Here is a tiny trained network, its code and every weight. The questions are about switching its units off for an input and a target symbol, where a switched-off unit gives its printed mean instead of its output.

import numpy as np


def w(rows, s, z=0):
    codes = np.array(rows[::2]) - 128.0
    scale = np.full(codes.shape[1], s)
    scale[-1] = z or s
    return codes * scale


def norm(h):
    return h / np.sqrt((h * h).mean(-1, keepdims=True) + 1e-5)


def f(y):
    return np.maximum(y, 0)


def softmax(a):
    e = np.exp(a - a.max(-1, keepdims=True))
    return e / e.sum(-1, keepdims=True)


def log_softmax(a):
    a = a - a.max(-1, keepdims=True)
    return a - np.log(np.exp(a).sum(-1, keepdims=True))


def net(x, mask):
    ids = ['αβγδεζθλμξπστφω'.index(c) for c in x.split()]
    T = len(ids)
    res = E[ids] + P[:T]
    u = 0
    for l in range(2):
        q, k, v = (norm(res) @ M[l].T for M in (Q, K, V))
        z = softmax(np.where(np.tri(T) > 0, q @ k.T / 3**0.5, -1e9)) @ v
        res = res + np.where(mask[u], z, O[l][:, -1]) @ O[l][:, :-1]
        u += 1
        y = f(norm(res) @ A[l][:, :-1].T + A[l][:, -1])
        res = res + np.where(mask[u : u + 8], y, B[l][:, -1]) @ B[l][:, :-1]
        u += 8
    return log_softmax(norm(res)[-1] @ U[:, :-1].T + U[:, -1])


Q, K, V, O, A, B = {}, {}, {}, {}, {}, {}
E = w([
[133,189,159,156],'α',
[108,199,177,171],'β',
[190,121,75,110],'γ',
[253,85,60,163],'δ',
[146,159,234,139],'ε',
[94,197,175,159],'ζ',
[127,158,142,136],'θ',
[208,119,94,106],'λ',
[160,116,120,96],'μ',
[152,122,118,101],'ξ',
[150,112,169,114],'π',
[141,162,234,142],'σ',
[107,164,133,155],'τ',
[109,177,150,152],'φ',
[181,101,109,144],'ω',
],0.021)
P = w([
[155,55,116,179],'0',
[126,92,96,111],'1',
[155,244,132,199],'2',
[118,153,71,53],'3',
[64,104,119,102],'4',
[196,251,96,139],'5',
[122,150,73,52],'6',
[77,98,123,95],'7',
],0.018)
Q[0] = w([
[168,7,122,159],'0.h1',
[189,114,103,170],'0.h1',
[100,56,228,175],'0.h1',
],0.015)
K[0] = w([
[48,14,26,85],'0.h1',
[105,110,1,245],'0.h1',
[47,25,211,118],'0.h1',
],0.0086)
V[0] = w([
[98,48,129,118],'0.h1',
[121,117,132,120],'0.h1',
[189,141,254,61],'0.h1',
],0.0064)
O[0] = w([
[163,70,92,153,1],'0.h1',
[117,126,120,148,106],'0.h1',
[2,162,108,241,219],'0.h1',
],0.0071,0.0035)
A[0] = w([
[179,78,147,199,108],'0.n1',
[198,163,76,200,48],'0.n2',
[114,113,57,57,47],'0.n3',
[113,181,68,186,112],'0.n4',
[223,178,151,100,141],'0.n5',
[80,62,149,242,221],'0.n6',
[219,167,184,232,254],'0.n7',
[112,8,152,70,62],'0.n8',
],0.014,0.0019)
B[0] = w([
[113,79,120,51,170],'0.n1',
[67,225,118,88,191],'0.n2',
[190,144,197,164,174],'0.n3',
[130,161,204,82,199],'0.n4',
[64,150,187,110,209],'0.n5',
[44,36,79,171,206],'0.n6',
[190,232,240,85,255],'0.n7',
[255,117,100,173,161],'0.n8',
],0.018,0.0092)
Q[1] = w([
[139,5,118,53],'1.h1',
[132,19,86,227],'1.h1',
[132,142,150,204],'1.h1',
],0.015)
K[1] = w([
[151,248,73,243],'1.h1',
[116,189,71,239],'1.h1',
[125,82,149,168],'1.h1',
],0.016)
V[1] = w([
[195,161,91,76],'1.h1',
[89,251,98,81],'1.h1',
[112,87,168,30],'1.h1',
],0.02)
O[1] = w([
[159,150,82,66,110],'1.h1',
[137,151,185,7,166],'1.h1',
[149,49,101,117,255],'1.h1',
],0.021,0.017)
A[1] = w([
[119,72,135,175,136],'1.n1',
[109,230,169,128,208],'1.n2',
[41,92,82,81,140],'1.n3',
[170,177,99,134,105],'1.n4',
[117,250,152,151,1],'1.n5',
[49,111,134,166,50],'1.n6',
[123,146,189,96,199],'1.n7',
[121,120,75,187,31],'1.n8',
],0.027,0.0043)
B[1] = w([
[133,177,214,137,182],'1.n1',
[178,251,113,220,210],'1.n2',
[226,13,162,127,176],'1.n3',
[128,159,158,199,146],'1.n4',
[89,238,185,39,177],'1.n5',
[234,112,189,155,182],'1.n6',
[41,143,80,193,252],'1.n7',
[56,101,41,42,152],'1.n8',
],0.025,0.016)
U = w([
[105,238,160,113,175],'α',
[61,197,143,143,203],'β',
[172,193,94,69,179],'γ',
[165,153,141,69,174],'δ',
[155,108,249,192,81],'ε',
[23,112,150,167,52],'ζ',
[127,107,134,97,104],'θ',
[152,149,119,60,76],'λ',
[124,127,69,149,133],'μ',
[132,134,53,149,135],'ξ',
[117,67,96,232,189],'π',
[127,119,198,152,2],'σ',
[119,124,154,94,38],'τ',
[13,78,205,38,49],'φ',
[244,88,98,131,206],'ω',
],0.013,0.0041)

Each question gives the input, a string of symbols that net reads in full, and the target symbol t.
The units are the heads (3 rows each of Q, K, V and O) and the neurons (one row each of A and B). Each row of codes is followed by its name. A weight is (code - 128) times the scale printed after its matrix; where a second scale follows, it is the last column's (O, A, B and U).
mask holds one flag per unit, layer by layer, with each layer's heads first. A switched-off unit (its flag False) gives its mean, the last column of its rows in O or B, instead of its output. The means were averaged over made-up inputs and are rounded, as every weight is.
A unit's drop is (log p(t) with every unit on - log p(t) with that unit switched off) / (log p(t) with every unit on - log p(t) with every unit switched off).
The circuit of an input: a set's keep is (log p(t) with only the set's units on - log p(t) with every unit switched off) / (log p(t) with every unit on - log p(t) with every unit switched off). Starting from the 12 units with the biggest drops (on a tie, the unit counted first), units are removed one at a time, each time the one whose removal leaves the highest keep (on an exact tie, the one counted first), for as long as the keep stays at least 0.8.
circuit, biggest first: the units of the circuit, biggest drop first
most important unit: the unit with the biggest drop
k most important neurons: the k neurons with the biggest drops, biggest first
k most important neurons of layer l: the k neurons of layer l with the biggest drops, biggest first
input ε φ λ π, target ε: most important neuron of layer 1 => (1.n1)
input φ φ φ μ, target φ: circuit, biggest first => (1.n2, 0.n7)
input φ β φ γ ε β λ, target φ: 2 most important neurons => (0.n7, 1.n2)
input φ ω ω ε γ ω β, target φ: 3 most important neurons of layer 0 => (0.n7, 0.n1, 0.n8)
input φ ε φ ω, target φ: circuit, biggest first => (0.n1, 1.n2, 1.h1, 1.n6)
input ζ φ ε φ φ γ φ, target ζ: 3 most important neurons => (0.n6, 0.n1, 0.n7)
input ω λ β ω ω φ ξ, target ω: circuit, biggest first => (1.h1, 0.n1, 1.n7)
input φ ω μ ξ, target φ: circuit, biggest first => (1.n2, 0.n7)
input π θ φ φ, target π: 2 most important neurons => (0.n1, 0.n6)
input ε φ φ ε μ ε ω, target ε: 2 most important neurons => (0.n6, 0.n1)
input φ ω φ γ, target φ: circuit, biggest first => (0.n7, 1.n2)
input ω φ ω ω λ φ ζ, target ω: 3 most important neurons of layer 0 => (0.n1, 0.n7, 0.n2)
input ζ λ ε φ ε β ε, target ζ: 2 most important neurons of layer 0 => (0.n6, 0.n7)
input ω φ γ φ φ π γ π, target π: most important unit => 0.n8
input φ φ ε β φ ε ξ φ, target ε: circuit, biggest first => (0.n1, 1.h1, 0.n6, 1.n6)
input φ θ φ μ, target φ: 2 most important neurons => (1.n2, 0.n1)
input ε φ λ τ, target ε: 2 most important neurons => (0.n1, 0.n6)
input γ φ φ π δ ε φ, target γ: 2 most important neurons => (0.n1, 0.n6)
input φ ε λ φ φ φ β, target φ: 3 most important neurons of layer 0 => (0.n7, 0.n1, 0.n2)
input φ ω γ ζ, target φ: 4 most important neurons => (0.n7, 0.n8, 0.n6, 0.n1)
input ω θ γ φ φ, target ω: 2 most important neurons => (0.n7, 0.n1)
input ζ π ε τ, target ζ: 2 most important neurons => (0.n1, 0.n7)
input π ξ ε γ γ ε ω, target π: 2 most important neurons => (0.n1, 0.n3)
input ε ω λ ε φ ε φ, target ε: 4 most important neurons => (0.n1, 0.n8, 0.n6, 0.n7)
input ε φ θ γ ε φ ω, target ε: 3 most important neurons => (0.n1, 0.n6, 0.n3)
input ε τ φ ε, target ε: 2 most important neurons of layer 0 => (0.n6, 0.n1)
